Below is a small trained network, with its code and all its weights. Each question gives an input and a class and asks what happens when units are switched off, that is, made to give their printed mean instead of their output.

import numpy as np


def w(rows, s, z=0):
    codes = np.array(rows[::2]) - 128.0
    scale = np.full(codes.shape[1], s)
    scale[-1] = z or s
    return codes * scale


def f(y):
    return np.maximum(y, 0)


def log_softmax(a):
    a = a - a.max(-1, keepdims=True)
    return a - np.log(np.exp(a).sum(-1, keepdims=True))


def net(x, mask):
    res = np.array(x, float).reshape(1, 8) / 4 @ E
    y = f(res @ A[0][:, :-1].T + A[0][:, -1])
    res = res + np.where(mask, y, B[0][:, -1]) @ B[0][:, :-1]
    return log_softmax(res[-1] @ U[:, :-1].T + U[:, -1])


A, B = {}, {}
E = w([
[127,139,131,107,117,124,118],'x0',
[230,97,63,107,130,62,83],'x1',
[141,117,136,152,138,128,141],'x2',
[131,118,124,144,146,125,147],'x3',
[143,48,119,108,1,163,190],'x4',
[63,56,186,192,75,28,45],'x5',
[137,133,130,138,127,138,118],'x6',
[126,117,124,140,138,118,148],'x7',
],0.0062)
A[0] = w([
[82,143,182,93,127,194,117,136],'neuron 0',
[63,119,152,135,115,127,113,113],'neuron 1',
[125,58,87,74,68,128,192,117],'neuron 2',
[59,148,180,152,135,199,154,167],'neuron 3',
[119,187,142,132,237,83,103,98],'neuron 4',
[62,66,160,185,91,54,51,80],'neuron 5',
[145,124,102,157,53,131,169,126],'neuron 6',
[47,153,176,144,136,195,151,160],'neuron 7',
[157,203,84,139,144,177,151,54],'neuron 8',
[61,139,183,170,136,172,192,130],'neuron 9',
[136,161,107,98,161,203,182,84],'neuron 10',
[139,54,118,100,52,171,163,106],'neuron 11',
[255,99,58,104,145,84,74,183],'neuron 12',
[119,172,117,140,218,106,81,100],'neuron 13',
[52,100,181,212,75,34,60,91],'neuron 14',
[71,83,197,174,97,46,85,76],'neuron 15',
[169,183,72,119,155,193,192,2],'neuron 16',
[155,169,159,147,191,96,114,106],'neuron 17',
[100,186,111,141,218,91,74,76],'neuron 18',
[152,54,138,104,45,162,160,82],'neuron 19',
[222,102,66,121,131,98,81,170],'neuron 20',
],0.0061,0.002)
B[0] = w([
[102,159,87,152,83,77,135,172],'neuron 0',
[157,194,81,116,109,113,160,167],'neuron 1',
[58,86,187,103,143,167,62,201],'neuron 2',
[74,163,65,202,86,47,182,198],'neuron 3',
[60,82,198,114,177,189,49,201],'neuron 4',
[224,162,79,20,171,185,214,239],'neuron 5',
[78,27,185,132,195,172,39,176],'neuron 6',
[72,172,102,200,58,57,173,198],'neuron 7',
[202,137,107,82,165,173,150,175],'neuron 8',
[98,173,123,170,73,66,128,192],'neuron 9',
[199,154,112,80,132,131,193,192],'neuron 10',
[60,28,192,137,207,192,58,203],'neuron 11',
[25,217,55,217,35,52,138,230],'neuron 12',
[67,66,210,119,144,195,75,190],'neuron 13',
[253,173,108,53,159,188,216,254],'neuron 14',
[223,154,105,46,149,158,188,228],'neuron 15',
[194,146,123,52,151,198,199,192],'neuron 16',
[84,92,140,141,121,195,95,172],'neuron 17',
[89,81,199,126,147,205,84,195],'neuron 18',
[82,78,217,135,208,214,32,201],'neuron 19',
[77,167,58,214,47,34,143,207],'neuron 20',
],0.0046,0.0055)
U = w([
[254,142,111,38,151,190,203,70],'0',
[45,53,224,131,164,208,9,72],'1',
[120,124,119,146,103,102,135,254],'2',
[60,185,65,211,30,40,151,87],'3',
],0.0068,0.0038)

Each question gives the input, the list of numbers given to net, and the class t.
The units are the neurons (one row each of A and B). Each row of codes is followed by its name. A weight is (code - 128) times the scale printed after its matrix; where a second scale follows, it is the last column's (A, B and U).
mask holds one flag per neuron, in row order. A switched-off neuron (its flag False) gives its mean, the last column of its row in B, instead of its output. The means were averaged over made-up inputs and are rounded, as every weight is.
A unit's drop is (log p(t) with every unit on - log p(t) with that unit switched off) / (log p(t) with every unit on - log p(t) with every unit switched off).
The circuit of an input: a set's keep is (log p(t) with only the set's units on - log p(t) with every unit switched off) / (log p(t) with every unit on - log p(t) with every unit switched off). Starting from the 12 units with the biggest drops (on a tie, the unit counted first), units are removed one at a time, each time the one whose removal leaves the highest keep (on an exact tie, the one counted first), for as long as the keep stays at least 0.8.
units of the circuit, in order: the units of the circuit, biggest drop first
unit that matters most: the unit with the biggest drop
top k neurons: the k neurons with the biggest drops, biggest first
drop of u: that unit's drop, to one decimal
input [0,-1,2,5,-7,-6,6,4], class 1: unit that matters most -> neuron 4
input [5,-6,1,1,-3,5,-1,-8], class 3: units of the circuit, in order -> [neuron 7; neuron 3]
input [2,7,7,-8,-2,3,3,6], class 3: units of the circuit, in order -> [neuron 12; neuron 20]
input [5,6,-8,5,-7,-5,-3,7], class 1: units of the circuit, in order -> [neuron 4; neuron 13]
input [5,-7,-7,-4,2,7,-3,8], class 0: units of the circuit, in order -> [neuron 14; neuron 5]
input [-2,-5,0,7,-8,-4,3,3], class 1: top 3 neurons -> [neuron 4; neuron 13; neuron 18]
input [-2,6,-4,7,-4,-1,1,-6], class 3: units of the circuit, in order -> [neuron 12; neuron 20]
input [-7,-8,-1,7,8,-4,-1,7], class 1: units of the circuit, in order -> [neuron 11; neuron 19]
input [6,-5,4,-6,-3,7,4,5], class 0: top 3 neurons -> [neuron 14; neuron 5; neuron 15]
input [5,-4,-8,-6,-5,5,3,8], class 0: top 4 neurons -> [neuron 14; neuron 5; neuron 15; neuron 12]
input [3,4,-4,4,4,6,-4,8], class 0: drop of neuron 15 -> 0.2
input [-2,1,3,-8,6,-3,-2,6], class 1: drop of neuron 11 -> 0.1
input [5,8,2,-6,-4,-1,-3,-6], class 3: drop of neuron 20 -> 0.2
input [-3,7,3,4,6,-3,0,-7], class 3: units of the circuit, in order -> [neuron 12]
